In the rows, 128 means zero.
Here are made-up nodes, facts about them, and rows of numbers that follow some of those facts. Name the node behind each unnamed row.

Facts:
μ: belongs to class; γ: refers to; Ξ: uses; β: is of sort
grama μ d; sotrer μ d; tremar μ d
flidra μ b; troke μ a; staruk μ c
rarom μ a; sukla μ d; klisko μ a
plipu μ d; gestir μ d; kareful μ a
boskem μ d; fuvur μ a; klisten μ d
brogem μ d; sibra μ b; naskor μ d
kebru μ b; steton μ c; druta μ b
bita μ c; stikil μ a; siskun μ b
nidreplun μ b; bopasti μ a; kastar μ a
vuskilam μ d; plogro μ a; brigri μ d
stepon μ d; gulam μ c; bramum μ d
vistek μ d; vudem μ b; draran μ c
kostatrem μ a; tisozor μ d; nilur μ d
grobul μ a; begutu μ c; gregre μ b
plagun μ b; nasi μ c; brukol μ d
nugrok μ a; testoklas μ c; fistur μ c
fabuk μ a; griskasos μ a; tinis μ d
flibetok μ d; brevok μ a; skavun μ c
kiskun μ d; danagen μ b; gitribra μ d
pupar μ d; grosu μ a; masar μ b
ragir μ c; loska μ c; vakek μ d
neram μ d; kigo μ a; trones μ d
tredru μ b; grekle μ d; nosu μ c
druken μ d; stotram μ a; trolo μ b
grugri μ a; risu μ d; gruflik μ a
luto μ a; sono μ b; mugas μ c
piba μ d; stepluk μ a; gragu μ c
fivar μ b; bretrak μ b; tresotres μ a
bodrom μ b; tiklam μ b; duku μ a
stedam μ a; dakler μ a; brefli μ c
brikol μ a; grode μ c; kletron μ d
fatrok μ b; bople μ d; plogrin μ d
bevam μ a; nesu μ a; tupugul μ a
lidun μ c; bestizil μ a; trelel μ b
pizal μ a; resuk μ a; zitilom μ a
zefor μ d; dregaplem μ b; migebis μ b
safle μ d; plebru μ b; nagre μ d
sani μ a; gruva μ c; gimam μ a
rupi μ c; tubuk μ d; dupom μ c
nabris μ d; zuzol μ d; pezim μ a
garok μ a; saplur μ b; skugreron μ a
potre μ b; ganom μ c; grama γ zazul
tremar γ drules; troke γ klisko; klisko γ gimam
plipu γ plizim; gestir γ brogem; vefopil γ brefli
kareful γ sono; drules γ tibrogru; boskem γ stovur
sibra γ tupugul; pleko γ steton; kebru γ plogrin
stusti γ tredru; libiflum γ siskun; druta γ nabris
stikil γ brukol; siskun γ bolum; bopasti γ viben
plekika γ teklogre; vuskilam γ grugri; plogro γ boskem
golim γ plogro; stepon γ sukla; vudem γ tugi
plidren γ treto; gregre γ stati; plagun γ nilur
tabral γ danagen; brukol γ stotram; gafir γ kigrimuk
nugrok γ brevok; fistur γ stusti; tatak γ trones
stupli γ stepluk; nudrutam γ drodri; tinis γ duve
brevok γ druken; kiskun γ brimuk; danagen γ nosu
grosu γ plafus; drodri γ trelel; loska γ pitak
pasepi γ sibra; neram γ bretrak; brimuk γ nugrok
kigo γ nagre; trones γ druta; fleleskam γ klisten
tredru γ grobul; natre γ sola; viben γ vudem
druken γ petram; stotram γ gestir; grugri γ kebru
sono γ gitribra; piba γ tegido; gragu γ sani
tiklam γ nesu; stedam γ fivar; tibrogru γ garok
brefli γ kareful; bople γ nudrutam; plogrin γ duku
lidun γ pupluk; bestizil γ gruva; resuk γ pleko
pupluk γ gafir; zitilom γ luto; zefor γ zuzol
dregaplem γ gageflu; migebis γ saplur; briskol γ bramum
sani γ nasi; gimam γ pasepi; zuzol γ gulam
tugi γ plipu; nuras γ troke; sotrer Ξ zazul
flidra Ξ nidreplun; troke Ξ sono; teklogre Ξ gruva
bredan Ξ dregaplem; rarom Ξ fistur; sukla Ξ safle
plipu Ξ magivel; bubrizo Ξ steton; drules Ξ stedam
tazer Ξ resuk; klisten Ξ pludri; brogem Ξ plipu
sibra Ξ lidun; pleko Ξ fabuk; kebru Ξ fatrok
reklam Ξ kastar; druta Ξ grama; stikil Ξ skavun
siskun Ξ tubuk; nidreplun Ξ druta; bopasti Ξ nuvin
nukleflum Ξ testoklas; draran Ξ bubrizo; plidren Ξ bevam
tisozor Ξ golim; mideflam Ξ bestizil; nilur Ξ brimuk
grobul Ξ gafir; begutu Ξ tiklam; gregre Ξ natre
tabral Ξ pitak; nasi Ξ tugi; ploni Ξ mideflam
brukol Ξ bredan; gafir Ξ vuskilam; nidrul Ξ grava
fistur Ξ brikol; tatak Ξ troke; zazul Ξ kletron
serol Ξ drules; nudrutam Ξ tinis; nuvin Ξ plizim
tinis Ξ stotram; skavun Ξ stepon; buki Ξ tupugul
grosu Ξ tegido; drodri Ξ tatak; loska Ξ nosu
pasepi Ξ plogro; neram Ξ duku; kigo Ξ treto
bimi Ξ ragir; fleleskam Ξ gestir; studetram Ξ piba
grekle Ξ boskem; druken Ξ trelel; trolo Ξ brigri
sibron Ξ gageflu; grugri Ξ klisten; risu Ξ bimi
gruflik Ξ teklogre; luto Ξ grekle; sono Ξ nagre
mugas Ξ dakler; tegrok Ξ briskol; plafus Ξ pupar
magivel Ξ kigo; bretrak Ξ studetram; tresotres Ξ flerum
tegido Ξ grode; tiklam Ξ kostatrem; duku Ξ stikil
stedam Ξ sotrer; dakler Ξ brefli; tibrogru Ξ nabris
brefli Ξ duzugre; duve Ξ sibron; brikol Ξ nasi
grode Ξ tresotres; kletron Ξ rarom; fatrok Ξ neram
trebrasu Ξ sukla; klumo Ξ zefor; druklak Ξ plafus
plogrin Ξ pasepi; lidun Ξ mugas; bestizil Ξ pezim
keperek Ξ potre; sola Ξ naskor; zefor Ξ buki
plizim Ξ vudem; dregaplem Ξ trones; migebis Ξ brogem
pludri Ξ fleleskam; safle Ξ gitribra; plebru Ξ skugreron
flimus Ξ siskun; briskol Ξ flimus; nagre Ξ nukleflum
sani Ξ labradres; gruva Ξ gimam; rupi Ξ serol
duzugre Ξ stovur; tubuk Ξ reklam; flerum Ξ nugrok
pezim Ξ plebru; skugreron Ξ dupom; ganom Ξ zuzol
grama β 707; sotrer β 242; tremar β 707
flidra β 707; troke β 242; teklogre β 242
grava β 242; staruk β 707; bredan β 242
rarom β 707; sukla β 707; klisko β 242
plipu β 707; gestir β 707; vefopil β 707
kareful β 242; bubrizo β 707; drules β 707
boskem β 242; tazer β 707; fuvur β 707
stovur β 707; klisten β 242; flagrur β 242
brogem β 242; sibra β 242; naskor β 242
pleko β 242; kebru β 242; steton β 242
stusti β 242; libiflum β 707; flostos β 707
reklam β 707; druta β 242; bita β 242
stikil β 707; siskun β 707; labradres β 707
nidreplun β 707; bopasti β 707; petram β 707
kastar β 707; plekika β 707; vuskilam β 707
plogro β 242; golim β 242; brigri β 707
stepon β 242; gulam β 707; bramum β 242
vistek β 707; nukleflum β 242; vudem β 707
draran β 707; plidren β 242; treto β 707
kostatrem β 707; tisozor β 707; mideflam β 242
nilur β 707; grobul β 242; begutu β 242
gregre β 242; plagun β 707; tabral β 707
nasi β 707; ploni β 707; brukol β 242
gafir β 242; nugrok β 707; testoklas β 242
nidrul β 242; fistur β 707; tatak β 707
zazul β 242; fabuk β 242; stupli β 707
serol β 242; nudrutam β 707; griskasos β 242
nuvin β 242; tinis β 707; flibetok β 242
brevok β 707; skavun β 707; kiskun β 242
danagen β 242; gitribra β 242; buki β 707
pupar β 242; grosu β 242; masar β 707
ragir β 707; drodri β 707; loska β 242
pasepi β 707; vakek β 242; neram β 242
brimuk β 707; kigo β 707; bimi β 707
trones β 242; fleleskam β 242; tredru β 242
studetram β 242; grekle β 707; natre β 707
viben β 707; nosu β 707; druken β 707
stotram β 707; trolo β 707; sibron β 707
grugri β 707; risu β 242; gruflik β 707
luto β 242; sono β 242; mugas β 707
piba β 242; tegrok β 707; stepluk β 242
plafus β 242; gragu β 242; fivar β 707
magivel β 242; bretrak β 707; tresotres β 242
tegido β 242; bodrom β 707; tiklam β 707
duku β 707; stedam β 242; gageflu β 242
dakler β 707; tibrogru β 242; brefli β 242
duve β 707; brikol β 707; stati β 707
grode β 707; kletron β 242; fatrok β 707
dratre β 242; trebrasu β 242; klumo β 707
druklak β 242; bople β 707; kigrimuk β 242
plogrin β 707; bevam β 242; nesu β 707
tupugul β 707; lidun β 707; bestizil β 707
trelel β 707; pizal β 242; resuk β 242
keperek β 707; sola β 242; pupluk β 707
zitilom β 707; zefor β 707; plizim β 707
dregaplem β 707; migebis β 707; pludri β 242
safle β 707; plebru β 242; zozomem β 242
flimus β 707; briskol β 242; nagre β 242
sani β 707; gruva β 707; gimam β 242
bolum β 242; rupi β 242; duzugre β 707
tubuk β 242; dupom β 707; nabris β 707
zuzol β 707; tugi β 707; flerum β 707
nuras β 242; pezim β 707; garok β 242
saplur β 707; skugreron β 242; potre β 242
ganom β 242; pitak β 242; tutrak β 242

Known rows:
[ 83 130 132 152 148 121 129 129 129 129 144 110 132 127 105 135  97 127
 101 119 115 152 126 132 145 132] : nesu
[147 118 131 113 124 121 136 145 136 115 157 151 142 141 112 146 100 143
 144 155 126 130 102 136  80 135] : sola
[117 119 140 146 124 149 124 113 133 127 104 108 120 109 144 101 146 108
 105  99 120 141 158 118 143 122] : natre
[174  99 165 108  96 149 153 122 138 152  94 150 124 138 164 158 192 119
 145 110 159 107 134  86 123 146] : stepon
[139 148  80  72 148 122 131 156 121 137 147 131 114 148 116 103 128 137
 171 222 148 127  92 145 139 117] : rupi
[118 165 103 150 144 112 118 128 136 137 162 117 117 128 110 136 133 134
 127 125 103 125 122 156 154  88] : trolo
[127  83 151 112 108 128 123 132 117 137 103 140 152 141 147 152 104 125
 135 129 148 141 127 101  93 162] : pitak
[134 108 119 114 128 106 121 131 130 142 111 139 142 144 146 178 135 135
 159 147 145 119 119 140 121 123] : tredru
[165  95 167 119 110 143 171 126 162 142 146 136 141 144 122 187 168 127
 144 135 155 149 110  90 113 144] : nukleflum
[151 102 151 100 100 135 126 135 114 147  88 158 126 143 163 135 142 123
 142 113 143 100 133 100 104 151] : trones
[ 82 113 140 153 142 130 128 115 127 130 104 102 133 117 131 131 122 116
 100 106 130 152 147 121 156 140] : kostatrem
[177 188 129  99 122  73 124  60 152 108 133 160 135 112 112 175  74 147
 157 163 170 108  88 145 130 118] : sibra
[111 154  99 149 145 119  96 133 114  78 139 131 123 105 117  60  74 139
 113 115  76 109 139 186  98 102] : tegrok
[145 177 123 138 127 137 130 142 128 133 168 141  96 126 108  90 134 130
 116 110  94 100 123 135 132 102] : tisozor
[118 138 133 148 128 139 125 125 134 124 143 117 120 117 118 104 122 119
 107 109 109 140 139 128 131 118] : bubrizo
[113 167 108 153 142 106 112 135 127 147 174 122 121 137 100 148 108 135
 123 122 100 128 112 149 149  96] : bretrak
[143  97 140 110 120 131 136 135 137 119 118 142 141 133 137 142 125 130
 144 143 137 131 122 128  91 140] : gafir

Which node is each row?
No name comes twice in this set of rows, the named rows included.
[189 118 157 110 107 146 168 130 154 143 136 156 116 140 137 161 196 131
 151 127 147 103 117 104 119 129] => neram
[ 90 130 128 151 126 114  97 124 110 171 118 113 128 140 136 154 110 116
 112  96 120 139 136 116 160 122] => trelel
[102 168 163 133 125  98 116  51 130 124 108 118 133 102 110 140  40 116
  88 111 165 153 123  98 168 160] => tupugul
[127  97 126 115 116 109 113 121 118 150  85 132 148 141 162 180 139 128
 153 132 157 124 132 120 128 138] => potre

The same nodes again, as new rows of numbers:
Some rows with their names:
[ 93  93 201 101 218 160  86 101 137  57  96 179 100 168 188 178 153  95
 160 178 100 106 116 127 131 100 127 141 145  67] : kletron
[139 151  97 145 116 118 141 146 146 118 140 155 125 124 121 141 109 146
 137 131 123 121 131 120 128 137 120 136 131  95] : gulam
[122 112 127 117 145 146 127 131 140 139 157 107 152 149 154 129 129 147
  84 157 104 131 153 154 103 119 114 132 125 138] : steton
[120 116 135 136 150 138 155  84 142 142 127 108 119 145 122 105 141 121
 139 128 127 149 112 124 104  87 109 107 136 142] : sola
[138 137 121 117 104 112 122 147 123 120 124 140 119 115 112 131 107 121
 133 117 145 115 115 119 145 156 145 144 127 121] : tinis
[135 154 114 156 115 112 140 127 136 120 119 143 106 129  86 124 126 128
 164 103 135 134 120  95 141 127 133 119 137 121] : gruflik
[115 108 152 126 133 140 141  87 129 146 108 100 128 149 118 110 144 116
 137 116 130 152 100 108  95 108 125 109 134 157] : plidren
[124 106 147 100 143 139 111 124 110 144 139  99 149 124 149 122 137 125
  90 140 122 126 143 170 126 118 118 122 114 150] : potre
[123 111 146 112 149 131 147  86 142 137 130  98 108 152 106  99 125 107
 131 124 140 144  97 120 112  99 128 114 135 150] : risu
[119 113 143 133 141 139 149  83 137 145 117 101 123 147 118 105 141 118
 139 120 129 152 106 115  98  98 117 106 135 151] : trebrasu
[137 140 125 123 105 111 117 141 111 128 113 142 128 101 114 137 118 123
 141 109 140 119 117 128 146 146 133 126 118 117] : plagun
[109 133 158 142 165 137  98 129 131  58  82 214 106 130 168 192 145 113
 195 148 107 101 118 107 145 130 122 145 144  43] : drules
[119 115 143 127 142 140 126 115 129 140 138  94 135 152 119 112 147 131
 108 130 116 142 143 132 118 110 128 115 132 165] : tresotres
[123 101 143  95 145 140 116 129 124 135 149  97 139 138 148 118 128 123
  85 149 124 124 141 160 126 127 131 139 123 153] : naskor
[138 152 106 150 108 115 150 126 150 124 120 149 115 133  98 133 109 136
 157 113 133 134 102  90 116 133 128 124 135 103] : draran
[124 109 147 109 144 134 127 103 119 145 129  98 135 131 126 113 136 118
 112 126 126 135 124 153 121 104 113 111 120 152] : druta
[134 143 109 142 106 119 132 144 125 125 122 148 129 108 128 136 122 133
 143 119 134 122 128 122 137 144 128 136 127 114] : sibron

Name these rows:
No name comes twice in this set of rows, the named rows included.
[138 133 109 111 106 112 112 168 121 116 145 138 133 107 129 140 105 130
 111 132 130  99 151 157 158 158 129 160 124 117] => gestir
[122 113 131 128 145 141 143 103 133 144 139 103 135 138 138 109 140 130
 115 136 122 141 133 144 110 101 111 119 130 147] => tegido
[135 128 121 105  99 114 103 168 114 117 130 137 138 109 127 144 108 126
 112 124 133 102 140 146 153 169 138 160 123 123] => vuskilam
[137 142 114 130 114 105 143 122 140 114 122 142 101 122  87 122 104 113
 162 107 145 119 103 115 145 129 124 134 136 111] => plogrin
[135 138 108 132 105 123 115 164 115 124 132 149 144 101 148 146 123 141
 120 131 126 113 149 143 144 158 130 148 121 114] => labradres
[121 107 148 111 145 130 144  85 142 135 126  95 111 154  99 101 125 104
 133 119 134 139 102 125 113  97 118 117 137 152] => brukol
[119 104 140 113 138 147 118 127 118 142 137 102 154 133 161 126 145 134
  92 146 114 131 148 157 113 126 121 132 122 153] => grava
[139 152  96 145 114 117 142 146 147 121 141 152 127 123 121 140 108 147
 134 131 124 123 133 120 127 139 122 135 130  99] => gruva
[123 102 134  98 150 137 122 127 131 131 159  98 138 138 146 118 124 125
  87 151 118 117 155 177 133 114 112 142 126 146] => gitribra
[132 133 117 128  95 123 109 167 109 127 122 145 149 103 146 148 126 139
 118 126 126 113 143 135 139 169 136 148 121 122] => natre
[115  98 150 108 128 148 109 130 110 144 126  97 160 135 156 129 146 131
  91 139 113 131 142 151 108 137 126 134 122 162] => golim
[116 104 148 116 129 144 126 110 119 147 119  96 146 140 137 118 144 126
 109 128 123 142 124 131 102 125 127 121 127 162] => fleleskam
[118 114 148 126 134 140 144  91 145 144 116  99 130 165 108 116 132 127
 127 122 122 153  97  97  81 112 127 108 136 149] => loska
[137 138  96 164 104 119 132 169 132 145 110 127 131 120 161 133 100 105
 136 123 178 128 156  92 117 120 152 108 100  95] => pasepi

The same nodes again, as new rows of numbers:
Some rows with their names:
[146 173 157 115  80  94 139 140 168 104 134  99 122 105 149 108  85 146
 124 148 121  53 143 186 128 138 159 115 103] : grava
[148 166 152 122  75 109 144 145 171 105 137 113 122 104 143  97  66 145
 119 146 113  48 137 190 122 128 167 123 105] : trones
[137 165 157 107  78 114 145 124 163 100 134 100 119 104 128 100  70 137
 123 135 110  51 130 181 117 115 150 123 103] : vakek
[115 184 124  82 118  99 114 114 168  88 129 139 113  91  92 141 103  67
 118 142  80  70 160 213 103 142 164  84  55] : zazul
[147 188 152 105  91 124 108 140 160  91 131 110 107 111 135 110  86 148
 123 112 113  48 119 158 133 118 155 106 114] : plafus
[143 167 159 101  81 106 135 121 161  97 136  89 122 106 141 104  89 138
 124 133 113  50 134 181 128 122 146 119 100] : bredan
[139 160 164  88  84 123 131 103 154  88 135  83 119 108 129 101  94 130
 123 120 106  46 125 174 124 109 134 121  96] : nidrul
[151 165 159 105  89 123 125 122 166  88 143  97 120 119 148 102  91 138
 119 131 109  39 139 182 130 130 145 120 100] : druta
[139 169 165 104  89 111 128 105 160  96 146  93 115 107 131  96  81 147
 117 131  96  62 154 176 133 137 157 118 102] : garok
[134 149 173 125 118  90 134 124 158  96 101  96 121 110 132  90 106 145
 118 138 114  53 124 178 148 118 142 122  78] : bubrizo
[129 141 178 113 125 107 133  96 151  83 104  81 118 112 117  88 110 147
 109 129  92  53 119 170 141 115 133 125  79] : sani
[134 155 171 138 113  79 138 145 165 107 101 107 122 105 140  91  99 151
 119 150 121  57 132 184 148 127 155 121  80] : ragir
[128 141 182 112 119 107 130 102 150  90 103  83 121 111 125  84 111 141
 119 122 111  50 114 168 146 101 128 128  78] : drodri
[132 149 174 125 116  92 133 127 157 100 103  96 120 105 127  89 104 141
 119 137 116  53 122 178 145 114 143 122  77] : staruk
[132 150 174 125 117  91 133 124 158  96 102  96 120 108 132  89 105 145
 117 138 114  53 124 178 147 117 142 123  76] : bimi
[149 126 178 113 114 112 131 110 152  85 100  80 126 112 125  83 114 130
 111 138 104  43 101 180 134 105 126 124  68] : tabral
[129 160 183 131 123  93 125 112 156  98 105  94 113 112 124  87  97 164
 114 132 103  66 134 159 154 128 150 120  91] : duku

Rows to name:
No name comes twice in this set of rows, the named rows included.
[157 165 149  93  90 134 135 120 155  72 116  75 116 122 133 123  99 152
 114 118  94  26  92 159 115 109 128 116 114] => grosu
[142 165 173  90  88 128 127  99 156  88 136  74 121 117 133 107  95 136
 123 124 110  49 127 162 125 113 127 121 104] => kebru
[139 165 160 110  75 115 146 124 161 101 136  98 121 105 132  96  67 145
 124 135 113  52 130 177 119 115 151 126 106] => tubuk
[128 168 172  87  90 120 135  95 156  89 138  73 122 116 135 111  96 138
 128 122 112  48 135 167 127 112 125 125 103] => sibra
[140 139 164 132 110 105 147 138 162  93  91 101 125 111 127  91  93 146
 112 144 111  40 102 180 130 105 141 128  84] => zefor
[138 154 170 142 119  76 143 135 166 101 103  98 121 113 145  91  97 170
 112 154 107  56 139 178 152 141 156 123  91] => kastar
[122 144 179 132 111  94 148 122 158 102 103 100 122 105 121  83  84 148
 119 142 112  57 123 177 140 110 146 131  82] => plipu
[150 176 165 105  84 120 114 123 159  97 141 102 113 106 134  94  82 141
 123 123 111  57 134 169 133 124 156 111 104] => teklogre
[129 139 171 118 116 120 132 112 153  89 103 103 117 108 111  78  90 136
 114 124 102  46 105 175 133  95 139 129  79] => druken
[129 157 168 145 115  92 129 145 165 106 110 129 114 105 129  74  73 153
 114 140 113  59 137 182 149 123 170 124  85] => nabris
[135 138 179 111 121 111 137 106 157  82 100  74 127 121 132  96 121 137
 116 134 110  36 112 175 139 106 117 130  77] => migebis
[139 155 173 142 109  77 139 144 164 109 102 104 122 104 144  87  97 156
 119 150 125  57 132 180 153 127 154 122  83] => dupom
[135 157 177 126 124  99 128 129 161  92  99  93 122 120 139  98 107 154
 119 135 117  49 122 164 148 118 136 121  88] => siskun
[133 179 155 116  86  86 152 130 169 102 132  89 122 109 145 116  82 161
 121 150 109  57 154 181 130 145 158 118 109] => gimam

